Here is a tiny trained network, its code and every weight. The questions are about switching its units off for an input and a target symbol, where a switched-off unit gives its printed mean instead of its output.

import numpy as np


def w(rows, s, z=0):
    codes = np.array(rows[::2]) - 128.0
    scale = np.full(codes.shape[1], s)
    scale[-1] = z or s
    return codes * scale


def f(y):
    return y / 2 * (1 + np.tanh(0.7978845608 * (y + 0.044715 * y**3)))


def softmax(a):
    e = np.exp(a - a.max(-1, keepdims=True))
    return e / e.sum(-1, keepdims=True)


def log_softmax(a):
    a = a - a.max(-1, keepdims=True)
    return a - np.log(np.exp(a).sum(-1, keepdims=True))


def net(x, mask):
    ids = ['δεηλμπφ'.index(c) for c in x.split()]
    T = len(ids)
    res = E[ids] + P[:T]
    u = 0
    for l in range(2):
        r = res
        for j in range(3):
            rows = slice(4 * j, 4 * j + 4)
            q, k, v = (r @ M[l][rows].T for M in (Q, K, V))
            z = softmax(np.where(np.tri(T) > 0, q @ k.T / 4**0.5, -1e9)) @ v
            o = O[l][rows]
            res = res + np.where(mask[u + j], z, o[:, -1]) @ o[:, :-1]
        u += 3
        y = f(res @ A[l][:, :-1].T + A[l][:, -1])
        res = res + np.where(mask[u : u + 4], y, B[l][:, -1]) @ B[l][:, :-1]
        u += 4
    return log_softmax(res[-1] @ U[:, :-1].T + U[:, -1])


Q, K, V, O, A, B = {}, {}, {}, {}, {}, {}
E = w([
[110,139,137],'δ',
[113,85,253],'ε',
[89,134,120],'η',
[75,88,172],'λ',
[60,135,58],'μ',
[110,152,114],'π',
[100,147,107],'φ',
],0.017)
P = w([
[196,97,136],'0',
[83,47,121],'1',
[197,144,155],'2',
[38,78,137],'3',
[188,191,161],'4',
[20,122,162],'5',
[175,255,148],'6',
[11,156,230],'7',
],0.011)
Q[0] = w([
[154,169,142],'L0H1',
[252,135,116],'L0H1',
[122,203,163],'L0H1',
[58,110,128],'L0H1',
[90,163,154],'L0H2',
[185,133,97],'L0H2',
[127,131,129],'L0H2',
[69,129,167],'L0H2',
[204,113,113],'L0H3',
[133,124,157],'L0H3',
[80,126,91],'L0H3',
[162,102,130],'L0H3',
],0.021)
K[0] = w([
[128,104,152],'L0H1',
[100,4,158],'L0H1',
[141,151,171],'L0H1',
[143,191,103],'L0H1',
[102,173,112],'L0H2',
[129,75,93],'L0H2',
[124,130,123],'L0H2',
[129,190,160],'L0H2',
[190,83,104],'L0H3',
[124,138,159],'L0H3',
[86,153,65],'L0H3',
[138,127,95],'L0H3',
],0.023)
V[0] = w([
[121,119,146],'L0H1',
[158,117,153],'L0H1',
[92,151,208],'L0H1',
[148,138,65],'L0H1',
[72,47,114],'L0H2',
[113,163,2],'L0H2',
[157,139,130],'L0H2',
[54,79,146],'L0H2',
[149,105,159],'L0H3',
[131,71,168],'L0H3',
[120,24,153],'L0H3',
[125,138,125],'L0H3',
],0.0092)
O[0] = w([
[123,113,112,144],'L0H1',
[106,165,86,139],'L0H1',
[121,64,36,218],'L0H1',
[142,171,195,67],'L0H1',
[109,223,160,98],'L0H2',
[64,188,11,34],'L0H2',
[144,102,121,123],'L0H2',
[103,190,172,151],'L0H2',
[110,109,93,134],'L0H3',
[100,133,62,213],'L0H3',
[108,163,30,252],'L0H3',
[129,129,135,124],'L0H3',
],0.011,0.003)
A[0] = w([
[153,132,82,39],'L0N1',
[37,121,147,2],'L0N2',
[102,96,138,173],'L0N3',
[251,132,126,88],'L0N4',
],0.015,0.0042)
B[0] = w([
[161,98,183,124],'L0N1',
[155,165,221,254],'L0N2',
[121,150,63,234],'L0N3',
[144,194,248,142],'L0N4',
],0.018,0.0049)
Q[1] = w([
[7,118,198],'L1H1',
[85,172,209],'L1H1',
[166,123,110],'L1H1',
[156,128,126],'L1H1',
[99,113,161],'L1H2',
[159,121,113],'L1H2',
[90,173,95],'L1H2',
[226,72,138],'L1H2',
[94,131,92],'L1H3',
[110,103,129],'L1H3',
[142,120,123],'L1H3',
[111,118,108],'L1H3',
],0.016)
K[1] = w([
[228,211,32],'L1H1',
[254,156,79],'L1H1',
[108,97,145],'L1H1',
[136,104,130],'L1H1',
[73,149,106],'L1H2',
[150,115,140],'L1H2',
[220,150,114],'L1H2',
[50,73,166],'L1H2',
[172,95,114],'L1H3',
[144,152,109],'L1H3',
[127,140,127],'L1H3',
[153,123,115],'L1H3',
],0.016)
V[1] = w([
[2,95,152],'L1H1',
[222,160,82],'L1H1',
[247,194,107],'L1H1',
[32,112,117],'L1H1',
[100,123,138],'L1H2',
[42,80,181],'L1H2',
[162,144,112],'L1H2',
[145,124,129],'L1H2',
[160,166,114],'L1H3',
[123,155,155],'L1H3',
[119,124,146],'L1H3',
[26,83,138],'L1H3',
],0.0098)
O[1] = w([
[36,151,207,160],'L1H1',
[194,126,2,108],'L1H1',
[202,175,56,195],'L1H1',
[49,165,122,160],'L1H1',
[131,113,148,144],'L1H2',
[87,21,219,106],'L1H2',
[140,153,97,133],'L1H2',
[120,127,109,105],'L1H2',
[142,73,81,153],'L1H3',
[197,154,63,254],'L1H3',
[144,163,118,163],'L1H3',
[198,187,190,185],'L1H3',
],0.0068,0.002)
A[1] = w([
[157,122,141,252],'L1N1',
[191,176,60,89],'L1N2',
[114,148,1,196],'L1N3',
[104,103,50,64],'L1N4',
],0.018,0.0047)
B[1] = w([
[89,69,154,171],'L1N1',
[116,164,201,221],'L1N2',
[216,111,62,254],'L1N3',
[193,45,251,145],'L1N4',
],0.022,0.0085)
U = w([
[173,132,220,113],'δ',
[147,2,153,107],'ε',
[174,10,19,152],'η',
[92,141,69,254],'λ',
[191,180,85,144],'μ',
[194,170,196,54],'π',
[224,93,155,53],'φ',
],0.0077,0.01)

Each question gives the input, a string of symbols that net reads in full, and the target symbol t.
The units are the heads (4 rows each of Q, K, V and O) and the neurons (one row each of A and B). Each row of codes is followed by its name. A weight is (code - 128) times the scale printed after its matrix; where a second scale follows, it is the last column's (O, A, B and U).
mask holds one flag per unit, layer by layer, with each layer's heads first. A switched-off unit (its flag False) gives its mean, the last column of its rows in O or B, instead of its output. The means were averaged over made-up inputs and are rounded, as every weight is.
A unit's drop is (log p(t) with every unit on - log p(t) with that unit switched off) / (log p(t) with every unit on - log p(t) with every unit switched off).
The circuit of an input: a set's keep is (log p(t) with only the set's units on - log p(t) with every unit switched off) / (log p(t) with every unit on - log p(t) with every unit switched off). Starting from the 12 units with the biggest drops (on a tie, the unit counted first), units are removed one at a time, each time the one whose removal leaves the highest keep (on an exact tie, the one counted first), for as long as the keep stays at least 0.8.
units of the circuit, in order: the units of the circuit, biggest drop first
k most important neurons: the k neurons with the biggest drops, biggest first
k most important neurons of layer l: the k neurons of layer l with the biggest drops, biggest first
heads that matter: for each layer, one digit per head in row order, 1 if its drop is at least 0.15 and else 0, layers parted by /
input λ η λ δ δ δ δ π, target η: heads that matter => 111 / 100
input η δ δ δ λ ε δ, target ε: heads that matter => 100 / 000
input η δ π μ, target φ: units of the circuit, in order => L1H1; L1N4; L1N2; L1N3
input δ ε φ λ, target μ: units of the circuit, in order => L0N2; L0H3; L1H1; L1H2
input λ μ φ, target μ: units of the circuit, in order => L0H2; L1N3; L0N2; L1N2
input π λ δ δ η η φ λ, target μ: heads that matter => 011 / 110
input ε δ ε φ, target ε: units of the circuit, in order => L0H2; L1N1; L1H2
input λ η ε, target ε: 3 most important neurons => L1N1; L1N2; L0N2
input φ δ η π π δ, target φ: units of the circuit, in order => L1H1; L1N2; L1N3
input δ λ φ φ, target μ: 2 most important neurons of layer 1 => L1N3; L1N1
input ε δ π δ η ε λ μ, target δ: 2 most important neurons of layer 0 => L0N2; L0N1
input φ π δ, target δ: 4 most important neurons => L0N3; L0N4; L1N2; L1N3
input λ η π φ, target φ: units of the circuit, in order => L1H1; L1N3; L1N2; L1N4
input δ δ ε μ, target ε: 2 most important neurons => L1N3; L1N1
input η η η δ δ λ, target η: 3 most important neurons of layer 0 => L0N2; L0N3; L0N1
input δ δ δ, target δ: 4 most important neurons => L0N4; L0N3; L1N3; L1N2
input μ μ λ λ δ η φ, target λ: most important neuron => L0N2
input π δ π δ η, target η: heads that matter => 010 / 001
input φ λ η, target λ: heads that matter => 000 / 100
input λ π π λ φ, target λ: heads that matter => 100 / 100
input μ π ε φ, target ε: units of the circuit, in order => L0H2; L1N1
input λ λ η ε λ π, target δ: units of the circuit, in order => L0N2; L1N3
